Below is a small trained network, with its code and all its weights. Each question gives an input and a target symbol and asks what happens when units are switched off, that is, made to give their printed mean instead of their output.

import numpy as np


def w(rows, s, z=0):
    codes = np.array(rows[::2]) - 128.0
    scale = np.full(codes.shape[1], s)
    scale[-1] = z or s
    return codes * scale


def f(y):
    return y / 2 * (1 + np.tanh(0.7978845608 * (y + 0.044715 * y**3)))


def softmax(a):
    e = np.exp(a - a.max(-1, keepdims=True))
    return e / e.sum(-1, keepdims=True)


def log_softmax(a):
    a = a - a.max(-1, keepdims=True)
    return a - np.log(np.exp(a).sum(-1, keepdims=True))


def net(x, mask):
    ids = ['βγδεηλμξτφψ'.index(c) for c in x.split()]
    T = len(ids)
    res = E[ids] + P[:T]
    q, k, v = (res @ M[0].T for M in (Q, K, V))
    z = softmax(np.where(np.tri(T) > 0, q @ k.T / 4**0.5, -1e9)) @ v
    res = res + np.where(mask[0], z, O[0][:, -1]) @ O[0][:, :-1]
    y = f(res @ A[0][:, :-1].T + A[0][:, -1])
    res = res + np.where(mask[1:17], y, B[0][:, -1]) @ B[0][:, :-1]
    return log_softmax(res[-1] @ U[:, :-1].T + U[:, -1])


Q, K, V, O, A, B = {}, {}, {}, {}, {}, {}
E = w([
[68,149,113,139,110,44,90,101,108,125,169],'β',
[107,113,118,122,51,119,70,185,129,179,133],'γ',
[49,88,96,254,124,108,98,108,183,130,182],'δ',
[121,134,110,99,195,173,132,149,120,214,176],'ε',
[112,79,168,137,168,131,113,98,89,179,84],'η',
[64,116,88,78,211,135,140,130,128,129,152],'λ',
[163,230,178,91,107,170,137,68,128,134,153],'μ',
[132,165,124,173,183,174,90,173,94,99,166],'ξ',
[170,181,135,139,191,129,93,187,144,138,83],'τ',
[76,5,134,39,130,168,196,217,69,82,123],'φ',
[102,131,123,93,111,127,206,89,132,75,16],'ψ',
],0.022)
P = w([
[129,158,17,130,69,88,41,101,140,128,40],'0',
[89,159,167,99,104,102,13,108,216,149,132],'1',
[71,173,198,72,131,142,35,114,205,140,101],'2',
[90,182,224,85,145,91,94,144,182,129,147],'3',
[71,204,222,126,173,93,133,168,178,127,137],'4',
[80,198,240,129,181,76,151,192,174,118,153],'5',
[70,206,254,159,182,46,192,221,187,132,166],'6',
],0.0074)
Q[0] = w([
[135,134,130,168,84,94,175,77,102,178,162],'h0',
[74,183,237,106,174,178,56,93,158,109,146],'h0',
[180,80,8,113,122,199,119,73,116,94,111],'h0',
[71,135,160,149,135,105,133,163,176,167,166],'h0',
],0.011)
K[0] = w([
[120,135,116,161,182,148,89,108,117,173,157],'h0',
[178,153,200,123,161,134,161,206,146,1,90],'h0',
[170,99,58,79,67,93,23,87,75,162,109],'h0',
[96,182,228,152,188,125,242,147,79,147,91],'h0',
],0.0072)
V[0] = w([
[53,140,152,139,51,107,134,76,118,41,161],'h0',
[191,176,225,149,63,61,138,83,93,218,71],'h0',
[127,122,90,45,169,78,249,48,189,168,128],'h0',
[142,253,96,136,111,160,56,126,112,119,235],'h0',
],0.0066)
O[0] = w([
[198,101,172,171,60,103,17,130,145,46,143,127],'h0',
[133,111,135,115,195,7,81,100,131,212,77,107],'h0',
[109,139,106,41,68,119,83,105,255,86,152,84],'h0',
[170,93,49,92,171,142,195,129,102,84,153,253],'h0',
],0.009,0.0036)
A[0] = w([
[124,151,84,110,151,160,104,122,127,225,188,108],'n0',
[134,119,208,167,118,82,135,146,107,123,39,250],'n1',
[146,132,106,189,173,157,146,3,191,132,148,141],'n2',
[103,95,115,136,173,164,83,110,137,116,142,53],'n3',
[127,192,30,179,97,141,152,249,173,115,146,142],'n4',
[178,149,87,130,81,109,139,200,141,186,102,117],'n5',
[56,36,53,121,97,115,156,118,59,115,100,83],'n6',
[142,144,112,127,70,155,54,144,145,122,194,83],'n7',
[104,128,132,124,81,196,148,76,135,184,159,106],'n8',
[162,103,71,139,138,155,229,101,102,94,132,163],'n9',
[146,254,176,153,167,198,76,128,141,130,90,83],'n10',
[118,138,163,138,123,139,49,152,92,77,127,150],'n11',
[155,188,144,167,158,97,112,128,131,170,172,180],'n12',
[173,185,160,148,70,155,138,128,153,115,135,131],'n13',
[123,119,52,129,182,89,113,67,125,141,100,137],'n14',
[176,167,166,120,169,166,171,104,171,140,86,187],'n15',
],0.0085,0.0025)
B[0] = w([
[133,175,147,134,142,120,210,85,102,160,100,195],'n0',
[137,116,136,115,101,154,55,51,124,141,124,184],'n1',
[149,79,134,65,43,148,149,175,143,183,116,238],'n2',
[86,93,94,157,135,154,124,163,146,155,89,170],'n3',
[94,69,98,100,162,119,121,94,73,101,73,255],'n4',
[106,120,108,60,156,86,89,157,102,133,123,137],'n5',
[133,237,171,147,111,145,179,242,178,131,233,179],'n6',
[170,141,118,112,147,96,213,59,112,178,81,216],'n7',
[19,191,222,175,110,93,102,137,86,134,149,164],'n8',
[165,198,159,86,73,192,87,132,152,117,126,176],'n9',
[124,65,95,126,119,70,203,175,217,139,110,223],'n10',
[193,167,53,216,105,110,150,157,119,117,197,195],'n11',
[253,106,120,159,97,184,140,156,132,105,117,225],'n12',
[135,67,59,100,134,151,105,143,69,136,160,179],'n13',
[118,104,207,138,150,70,151,157,190,94,177,221],'n14',
[138,104,134,131,99,115,97,112,162,105,112,205],'n15',
],0.0069,0.0081)
U = w([
[108,255,127,164,139,37,134,112,105,61,151,23],'β',
[119,130,77,53,91,91,95,198,49,194,136,53],'γ',
[172,112,86,169,145,141,127,127,72,93,142,165],'δ',
[46,200,72,83,163,150,120,129,185,113,157,99],'ε',
[126,138,222,163,149,172,76,106,107,181,118,191],'η',
[54,135,109,84,116,165,137,49,141,68,80,226],'λ',
[160,51,104,44,171,95,150,158,160,103,117,212],'μ',
[150,145,174,96,122,215,100,191,118,96,159,154],'ξ',
[125,157,136,118,167,117,213,172,117,186,110,5],'τ',
[94,85,138,170,58,135,188,187,155,120,137,127],'φ',
[169,177,165,89,43,133,162,103,198,93,92,124],'ψ',
],0.0066,0.0026)

Each question gives the input, a string of symbols that net reads in full, and the target symbol t.
The units are the heads (4 rows each of Q, K, V and O) and the neurons (one row each of A and B). Each row of codes is followed by its name. A weight is (code - 128) times the scale printed after its matrix; where a second scale follows, it is the last column's (O, A, B and U).
mask holds one flag per unit, heads first, then neurons. A switched-off unit (its flag False) gives its mean, the last column of its rows in O or B, instead of its output. The means were averaged over made-up inputs and are rounded, as every weight is.
A unit's drop is (log p(t) with every unit on - log p(t) with that unit switched off) / (log p(t) with every unit on - log p(t) with every unit switched off).
The circuit of an input: a set's keep is (log p(t) with only the set's units on - log p(t) with every unit switched off) / (log p(t) with every unit on - log p(t) with every unit switched off). Starting from the 12 units with the biggest drops (on a tie, the unit counted first), units are removed one at a time, each time the one whose removal leaves the highest keep (on an exact tie, the one counted first), for as long as the keep stays at least 0.8.
units of the circuit, in order: the units of the circuit, biggest drop first
unit that matters most: the unit with the biggest drop
k most important neurons: the k neurons with the biggest drops, biggest first
drop when u is switched off: that unit's drop, to one decimal
input τ φ τ, target φ: units of the circuit, in order	n10, h0
input δ δ γ, target δ: units of the circuit, in order	h0, n11, n2
input τ ε μ η φ δ μ, target φ: units of the circuit, in order	n10, n13, h0
input μ ψ η δ, target ψ: units of the circuit, in order	h0, n7
input δ ψ μ φ φ μ, target φ: units of the circuit, in order	n10, h0, n13
input δ λ ε φ, target ξ: units of the circuit, in order	n10, n6
input μ ξ δ, target ξ: units of the circuit, in order	h0, n9, n6
input δ η γ, target η: units of the circuit, in order	h0, n1
input δ φ δ η β δ ξ, target δ: unit that matters most	n4
input δ δ β, target δ: units of the circuit, in order	h0, n11
input μ γ β, target μ: 2 most important neurons	n8, n14
input γ μ μ μ η η, target η: 2 most important neurons	n1, n10
input μ ξ β, target ξ: 2 most important neurons	n9, n6
input δ ε φ δ λ δ, target λ: units of the circuit, in order	h0, n4, n6
input ξ δ γ, target ξ: units of the circuit, in order	h0, n6, n9
input φ γ μ τ ε, target τ: most important neuron	n0
input φ μ ψ τ, target ψ: 2 most important neurons	n1, n4
input γ β ε, target ε: 2 most important neurons	n7, n12
input γ τ ξ ε, target τ: 2 most important neurons	n0, n1
input δ μ ξ, target δ: 2 most important neurons	n2, n4
input δ η δ, target η: 2 most important neurons	n10, n1
input η δ λ, target λ: drop when h0 is switched off	1.0
input μ δ η μ, target μ: drop when n12 is switched off	0.0
input μ τ ξ, target τ: drop when n15 is switched off	0.0
input β ψ δ, target ψ: drop when h0 is switched off	1.2
input δ μ δ μ φ δ λ, target φ: most important neuron	n10
